Below is a small trained network, with its code and all its weights. Each question gives an input and a class and asks what happens when units are switched off, that is, made to give their printed mean instead of their output.

import numpy as np


def w(rows, s, z=0):
    codes = np.array(rows[::2]) - 128.0
    scale = np.full(codes.shape[1], s)
    scale[-1] = z or s
    return codes * scale


def norm(h):
    return h / np.sqrt((h * h).mean(-1, keepdims=True) + 1e-5)


def f(y):
    return np.maximum(y, 0)


def log_softmax(a):
    a = a - a.max(-1, keepdims=True)
    return a - np.log(np.exp(a).sum(-1, keepdims=True))


def net(x, mask):
    res = np.array(x, float).reshape(1, 4) / 4 @ E
    u = 0
    for l in range(3):
        y = f(norm(res) @ A[l][:, :-1].T + A[l][:, -1])
        res = res + np.where(mask[u : u + 4], y, B[l][:, -1]) @ B[l][:, :-1]
        u += 4
    return log_softmax(norm(res)[-1] @ U[:, :-1].T + U[:, -1])


A, B = {}, {}
E = w([
[123,127,116,136,139,129,127,138,137],'x0',
[126,46,142,165,32,74,191,193,122],'x1',
[192,184,143,127,140,107,102,220,107],'x2',
[130,70,2,70,91,84,73,162,93],'x3',
],0.0089)
A[0] = w([
[229,137,42,2,210,126,77,78,159,1],'0.n1',
[133,236,132,84,164,203,121,145,109,2],'0.n2',
[37,187,88,54,192,141,22,86,68,94],'0.n3',
[104,232,190,130,233,192,54,53,179,73],'0.n4',
],0.0055,0.0039)
B[0] = w([
[106,197,154,100,92,193,200,106,90,184],'0.n1',
[147,142,126,75,17,91,70,188,178,176],'0.n2',
[146,169,99,141,248,133,155,72,77,205],'0.n3',
[133,2,122,141,66,109,71,164,152,255],'0.n4',
],0.0096,0.0075)
A[1] = w([
[96,140,164,108,116,193,254,147,157,3],'1.n1',
[204,159,152,120,147,156,117,219,109,209],'1.n2',
[153,151,198,114,152,103,83,99,181,45],'1.n3',
[98,160,182,199,132,133,210,157,121,148],'1.n4',
],0.0082,0.0027)
B[1] = w([
[194,131,72,201,181,73,73,45,141,176],'1.n1',
[73,254,208,125,148,83,110,202,111,253],'1.n2',
[174,98,117,138,115,136,140,165,108,180],'1.n3',
[94,180,108,58,161,100,241,97,171,213],'1.n4',
],0.0097,0.0059)
A[2] = w([
[134,108,190,149,162,146,61,111,175,128],'2.n1',
[177,157,152,122,121,169,105,155,192,2],'2.n2',
[144,138,150,141,115,148,82,222,124,72],'2.n3',
[150,94,151,181,152,253,124,118,120,91],'2.n4',
],0.011,0.0047)
B[2] = w([
[64,78,69,126,19,12,107,191,126,226],'2.n1',
[230,113,109,208,112,118,171,193,97,171],'2.n2',
[254,54,102,222,118,167,100,23,116,255],'2.n3',
[104,8,107,40,98,228,127,169,170,184],'2.n4',
],0.0091,0.0059)
U = w([
[69,31,95,94,69,136,109,126,147,252],'0',
[203,114,142,189,89,89,78,171,91,193],'1',
[108,100,87,95,210,211,129,28,73,87],'2',
[142,250,118,85,164,156,63,134,74,22],'3',
[113,107,141,173,141,106,202,28,187,14],'4',
[106,221,198,132,151,96,184,162,144,81],'5',
],0.017,0.0034)

Each question gives the input, the list of numbers given to net, and the class t.
The units are the neurons (one row each of A and B). Each row of codes is followed by its name. A weight is (code - 128) times the scale printed after its matrix; where a second scale follows, it is the last column's (A, B and U).
mask holds one flag per neuron, layer by layer. A switched-off neuron (its flag False) gives its mean, the last column of its row in B, instead of its output. The means were averaged over made-up inputs and are rounded, as every weight is.
A unit's drop is (log p(t) with every unit on - log p(t) with that unit switched off) / (log p(t) with every unit on - log p(t) with every unit switched off).
The circuit of an input: a set's keep is (log p(t) with only the set's units on - log p(t) with every unit switched off) / (log p(t) with every unit on - log p(t) with every unit switched off). Starting from all 12 units, units are removed one at a time, each time the one whose removal leaves the highest keep (on an exact tie, the one counted first), for as long as the keep stays at least 0.8.
circuit, biggest first: the units of the circuit, biggest drop first
top k neurons: the k neurons with the biggest drops, biggest first
k most important neurons of layer l: the k neurons of layer l with the biggest drops, biggest first
drop when u is switched off: that unit's drop, to one decimal
input [-7,-8,-5,0], class 0: circuit, biggest first -> 0.n4
input [-4,4,1,-2], class 5: circuit, biggest first -> 0.n4, 2.n3
input [3,-7,3,0], class 1: top 4 neurons -> 0.n4, 0.n2, 1.n4, 2.n3
input [6,6,0,-3], class 4: top 4 neurons -> 1.n1, 1.n2, 0.n2, 0.n4
input [-5,1,5,-6], class 5: top 3 neurons -> 1.n4, 1.n2, 2.n1
input [-2,-3,0,0], class 0: 3 most important neurons of layer 0 -> 0.n4, 0.n3, 0.n1
input [0,3,-1,0], class 4: top 4 neurons -> 0.n4, 0.n2, 1.n2, 2.n1
input [-3,0,1,1], class 3: top 2 neurons -> 0.n4, 1.n1
input [4,2,-1,-2], class 4: top 3 neurons -> 0.n4, 1.n1, 1.n2
input [2,8,0,-2], class 4: top 2 neurons -> 0.n4, 1.n2
input [7,-1,0,7], class 2: top 2 neurons -> 1.n2, 0.n2
input [2,2,1,-4], class 5: top 3 neurons -> 2.n3, 1.n4, 0.n1
input [0,-3,-1,-1], class 0: top 2 neurons -> 0.n4, 1.n2
input [-6,-7,7,-1], class 1: circuit, biggest first -> 0.n4
input [-7,6,-1,-6], class 4: top 2 neurons -> 1.n1, 1.n2
input [-5,0,3,7], class 3: 2 most important neurons of layer 0 -> 0.n4, 0.n1
input [5,-2,-3,1], class 2: top 2 neurons -> 0.n3, 2.n1
input [-5,3,5,-5], class 5: drop when 1.n4 is switched off -> 0.2
input [-5,4,-3,-1], class 4: drop when 0.n1 is switched off -> 0.0
input [-6,-1,5,4], class 3: drop when 0.n4 is switched off -> 0.2
input [-4,-2,-3,-8], class 0: most important neuron of layer 0 -> 0.n4
